Below is a small trained network, with its code and all its weights. Each question gives an input and a class and asks what happens when units are switched off, that is, made to give their printed mean instead of their output.

import numpy as np


def w(rows, s, z=0):
    codes = np.array(rows[::2]) - 128.0
    scale = np.full(codes.shape[1], s)
    scale[-1] = z or s
    return codes * scale


def f(y):
    return np.maximum(y, 0)


def log_softmax(a):
    a = a - a.max(-1, keepdims=True)
    return a - np.log(np.exp(a).sum(-1, keepdims=True))


def net(x, mask):
    res = np.array(x, float).reshape(1, 6) / 4 @ E
    y = f(res @ A[0][:, :-1].T + A[0][:, -1])
    res = res + np.where(mask, y, B[0][:, -1]) @ B[0][:, :-1]
    return log_softmax(res[-1] @ U[:, :-1].T + U[:, -1])


A, B = {}, {}
E = w([
[120,184,39,37,128],'x0',
[214,45,100,113,159],'x1',
[66,122,95,153,110],'x2',
[143,53,118,78,117],'x3',
[31,164,101,201,183],'x4',
[115,21,77,168,1],'x5',
],0.0083)
A[0] = w([
[121,152,129,114,156,173],'n1',
[132,150,118,147,165,47],'n2',
[148,150,101,105,124,197],'n3',
[115,133,103,113,127,151],'n4',
[129,81,127,133,115,133],'n5',
[107,173,136,143,163,143],'n6',
[148,189,174,127,192,145],'n7',
[97,130,140,135,125,30],'n8',
[98,123,124,151,102,142],'n9',
[209,114,190,107,116,166],'n10',
[92,124,140,139,123,4],'n11',
[120,3,104,189,88,153],'n12',
[160,144,159,130,121,171],'n13',
[75,138,122,146,112,251],'n14',
[92,130,128,155,105,83],'n15',
[80,197,132,149,166,204],'n16',
[149,87,109,154,140,159],'n17',
[139,82,124,135,88,60],'n18',
[95,142,132,163,103,163],'n19',
[188,100,222,94,126,113],'n20',
[138,60,105,155,114,165],'n21',
[121,127,96,111,125,54],'n22',
[109,149,108,104,133,156],'n23',
[118,133,37,85,124,154],'n24',
[162,137,128,123,89,84],'n25',
[98,124,139,131,126,81],'n26',
],0.021,0.0027)
B[0] = w([
[168,145,114,136,147,170],'n1',
[158,149,144,146,140,161],'n2',
[129,152,77,91,123,164],'n3',
[120,127,89,135,116,152],'n4',
[152,100,139,128,143,170],'n5',
[152,157,139,195,138,196],'n6',
[184,198,135,158,208,226],'n7',
[98,133,144,146,110,147],'n8',
[79,103,144,137,92,165],'n9',
[80,146,188,37,115,206],'n10',
[86,124,143,149,104,149],'n11',
[200,24,142,173,167,253],'n12',
[98,152,150,108,107,161],'n13',
[66,120,144,172,68,186],'n14',
[72,110,148,140,85,165],'n15',
[135,185,156,242,162,234],'n16',
[155,93,123,129,139,166],'n17',
[171,91,135,126,162,180],'n18',
[54,119,164,144,81,176],'n19',
[98,160,191,28,134,207],'n20',
[168,68,126,132,142,195],'n21',
[127,126,90,128,111,148],'n22',
[139,146,81,133,124,164],'n23',
[129,121,4,96,89,199],'n24',
[116,102,91,87,141,155],'n25',
[104,135,139,143,107,146],'n26',
],0.03,0.018)
U = w([
[184,203,111,188,198,46],'0',
[169,128,5,116,113,74],'1',
[147,123,148,54,160,255],'2',
[85,109,133,197,101,250],'3',
[219,2,129,121,152,13],'4',
],0.0089,0.00084)

Each question gives the input, the list of numbers given to net, and the class t.
The units are the neurons (one row each of A and B). Each row of codes is followed by its name. A weight is (code - 128) times the scale printed after its matrix; where a second scale follows, it is the last column's (A, B and U).
mask holds one flag per neuron, in row order. A switched-off neuron (its flag False) gives its mean, the last column of its row in B, instead of its output. The means were averaged over made-up inputs and are rounded, as every weight is.
A unit's drop is (log p(t) with every unit on - log p(t) with that unit switched off) / (log p(t) with every unit on - log p(t) with every unit switched off).
The circuit of an input: a set's keep is (log p(t) with only the set's units on - log p(t) with every unit switched off) / (log p(t) with every unit on - log p(t) with every unit switched off). Starting from the 12 units with the biggest drops (on a tie, the unit counted first), units are removed one at a time, each time the one whose removal leaves the highest keep (on an exact tie, the one counted first), for as long as the keep stays at least 0.8.
circuit, biggest first: the units of the circuit, biggest drop first
k most important neurons: the k neurons with the biggest drops, biggest first
drop of u: that unit's drop, to one decimal
input [0,-3,-5,-4,-7,-5], class 2: most important neuron : [n10]
input [5,3,-3,-1,7,1], class 1: circuit, biggest first : [n24 n7]
input [1,2,1,-1,-4,-5], class 2: 3 most important neurons : [n16 n10 n20]
input [3,-5,-3,-8,-8,7], class 2: 2 most important neurons : [n12 n21]
input [-1,-6,1,2,2,6], class 3: 4 most important neurons : [n14 n19 n15 n9]
input [4,-1,6,6,8,-3], class 3: 2 most important neurons : [n14 n7]
input [-2,2,-7,-6,-6,-7], class 2: 2 most important neurons : [n10 n20]
input [4,-3,-5,0,4,7], class 4: 3 most important neurons : [n16 n12 n6]
input [-2,7,-3,-1,-7,0], class 2: 2 most important neurons : [n20 n10]
input [8,8,0,-5,-3,5], class 1: 2 most important neurons : [n24 n3]
input [5,5,3,-6,4,6], class 4: drop of n12 : 0.9
input [1,-6,-6,-6,8,4], class 3: drop of n3 : 0.0
input [8,7,5,-6,5,-1], class 1: drop of n24 : 1.2
input [7,-8,4,0,-2,-1], class 1: drop of n3 : 0.1
input [4,-4,5,8,0,2], class 1: circuit, biggest first : [n24]
